Below are the code and all the weights of a small trained network. Each question names an input and a target symbol and asks about switching units off, where a switched-off unit gives its printed mean instead of its output.

import numpy as np


def w(rows, s, z=0):
    codes = np.array(rows[::2]) - 128.0
    scale = np.full(codes.shape[1], s)
    scale[-1] = z or s
    return codes * scale


def norm(h):
    return h / np.sqrt((h * h).mean(-1, keepdims=True) + 1e-5)


def f(y):
    return np.maximum(y, 0)


def softmax(a):
    e = np.exp(a - a.max(-1, keepdims=True))
    return e / e.sum(-1, keepdims=True)


def log_softmax(a):
    a = a - a.max(-1, keepdims=True)
    return a - np.log(np.exp(a).sum(-1, keepdims=True))


def net(x, mask):
    ids = ['Γδζλμπ'.index(c) for c in x.split()]
    T = len(ids)
    res = E[ids] + P[:T]
    r = norm(res)
    for j in range(2):
        rows = slice(3 * j, 3 * j + 3)
        q, k, v = (r @ M[0][rows].T for M in (Q, K, V))
        z = softmax(np.where(np.tri(T) > 0, q @ k.T / 3**0.5, -1e9)) @ v
        o = O[0][rows]
        res = res + np.where(mask[j], z, o[:, -1]) @ o[:, :-1]
    y = f(norm(res) @ A[0][:, :-1].T + A[0][:, -1])
    res = res + np.where(mask[2:26], y, B[0][:, -1]) @ B[0][:, :-1]
    return log_softmax(norm(res)[-1] @ U[:, :-1].T + U[:, -1])


Q, K, V, O, A, B = {}, {}, {}, {}, {}, {}
E = w([
[45,161,89,178],'Γ',
[154,173,220,86],'δ',
[128,52,222,203],'ζ',
[128,80,112,235],'λ',
[3,159,225,134],'μ',
[73,213,163,91],'π',
],0.00046)
P = w([
[205,157,62,136],'0',
[26,2,8,96],'1',
[156,115,194,204],'2',
[47,2,55,103],'3',
[148,134,206,203],'4',
[65,5,82,106],'5',
[141,153,215,205],'6',
[72,8,104,125],'7',
[133,167,227,205],'8',
],0.00063)
Q[0] = w([
[193,231,156,134],'H0',
[56,2,98,89],'H0',
[71,18,78,77],'H0',
[102,78,162,136],'H1',
[100,77,131,158],'H1',
[106,96,161,158],'H1',
],0.0061)
K[0] = w([
[48,3,183,89],'H0',
[212,251,51,131],'H0',
[187,254,63,109],'H0',
[166,72,183,115],'H1',
[116,20,141,121],'H1',
[185,65,146,84],'H1',
],0.0037)
V[0] = w([
[162,190,78,30],'H0',
[49,171,2,173],'H0',
[50,187,176,167],'H0',
[161,43,132,95],'H1',
[175,83,167,39],'H1',
[78,170,59,150],'H1',
],0.002)
O[0] = w([
[101,119,174,191,254],'H0',
[96,254,127,157,147],'H0',
[78,148,60,139,129],'H0',
[128,166,96,161,160],'H1',
[112,192,99,115,124],'H1',
[168,91,148,128,95],'H1',
],0.003,0.00031)
A[0] = w([
[140,140,132,131,115],'N0',
[100,100,167,153,63],'N1',
[143,164,182,147,174],'N2',
[128,66,36,20,90],'N3',
[204,186,95,89,118],'N4',
[164,78,180,126,123],'N5',
[37,113,149,104,91],'N6',
[191,83,118,184,106],'N7',
[75,75,116,80,139],'N8',
[197,183,92,68,166],'N9',
[59,128,139,113,112],'N10',
[201,75,130,88,128],'N11',
[184,132,93,189,5],'N12',
[127,85,77,199,76],'N13',
[165,163,178,118,145],'N14',
[102,189,4,182,63],'N15',
[133,74,44,228,46],'N16',
[188,109,147,207,125],'N17',
[84,142,74,117,44],'N18',
[213,87,106,94,155],'N19',
[154,116,167,118,52],'N20',
[126,139,151,157,140],'N21',
[69,55,93,44,194],'N22',
[165,169,120,196,79],'N23',
],0.0019,0.0012)
B[0] = w([
[120,133,119,129,136],'N0',
[145,105,125,180,158],'N1',
[92,114,88,94,253],'N2',
[25,119,218,115,158],'N3',
[166,85,171,188,143],'N4',
[120,94,59,109,193],'N5',
[180,122,179,135,195],'N6',
[158,155,218,137,162],'N7',
[184,179,89,132,194],'N8',
[165,64,184,217,153],'N9',
[159,127,168,114,183],'N10',
[51,184,112,150,163],'N11',
[134,227,254,79,133],'N12',
[154,181,167,65,153],'N13',
[86,126,82,89,209],'N14',
[178,60,33,147,157],'N15',
[143,213,212,48,155],'N16',
[143,121,77,85,192],'N17',
[202,119,115,154,137],'N18',
[57,154,127,101,156],'N19',
[99,129,122,71,137],'N20',
[106,118,121,107,191],'N21',
[219,168,95,148,228],'N22',
[151,110,72,110,160],'N23',
],0.0019,0.0012)
U = w([
[149,165,11,174,206],'Γ',
[73,91,106,8,131],'δ',
[194,2,167,163,246],'ζ',
[246,206,172,121,45],'λ',
[52,139,218,228,59],'μ',
[60,215,112,140,74],'π',
],0.0057,0.0013)

Each question gives the input, a string of symbols that net reads in full, and the target symbol t.
The units are the heads (3 rows each of Q, K, V and O) and the neurons (one row each of A and B). Each row of codes is followed by its name. A weight is (code - 128) times the scale printed after its matrix; where a second scale follows, it is the last column's (O, A, B and U).
mask holds one flag per unit, heads first, then neurons. A switched-off unit (its flag False) gives its mean, the last column of its rows in O or B, instead of its output. The means were averaged over made-up inputs and are rounded, as every weight is.
A unit's drop is (log p(t) with every unit on - log p(t) with that unit switched off) / (log p(t) with every unit on - log p(t) with every unit switched off).
The circuit of an input: a set's keep is (log p(t) with only the set's units on - log p(t) with every unit switched off) / (log p(t) with every unit on - log p(t) with every unit switched off). Starting from the 12 units with the biggest drops (on a tie, the unit counted first), units are removed one at a time, each time the one whose removal leaves the highest keep (on an exact tie, the one counted first), for as long as the keep stays at least 0.8.
units of the circuit, in order: the units of the circuit, biggest drop first
unit that matters most: the unit with the biggest drop
top k neurons: the k neurons with the biggest drops, biggest first
which heads matter: for each layer, one digit per head in row order, 1 if its drop is at least 0.15 and else 0, layers parted by /
drop of u: that unit's drop, to one decimal
input ζ δ δ δ μ λ, target δ: units of the circuit, in order -> N16, N13
input π δ μ δ π Γ, target μ: which heads matter -> 10
input π Γ λ δ π δ δ π, target μ: units of the circuit, in order -> H0
input δ δ δ π δ Γ Γ, target Γ: units of the circuit, in order -> H0, N15
input λ π δ δ λ δ, target λ: which heads matter -> 00
input π δ π δ, target μ: which heads matter -> 10
input μ π δ π δ δ π δ, target Γ: which heads matter -> 11
input λ Γ Γ μ π π, target λ: which heads matter -> 10
input μ λ δ π Γ δ, target Γ: which heads matter -> 10
input μ λ δ δ δ π, target Γ: units of the circuit, in order -> H0, N15, N22
input δ π δ π π μ, target ζ: units of the circuit, in order -> H0, N22
input δ π π λ λ μ, target ζ: which heads matter -> 00
input λ π λ π λ μ, target λ: top 2 neurons -> N22, N8
input λ μ μ μ δ ζ, target λ: unit that matters most -> N22
input λ μ δ μ δ δ λ δ, target λ: which heads matter -> 01
input δ μ λ λ δ λ Γ Γ, target ζ: which heads matter -> 10
input δ δ δ π, target ζ: drop of H0 -> 0.9
input π δ π δ δ π, target μ: drop of H0 -> 1.1
input μ λ δ δ π δ π, target δ: drop of H0 -> 0.5
input δ δ π δ δ, target δ: unit that matters most -> H0
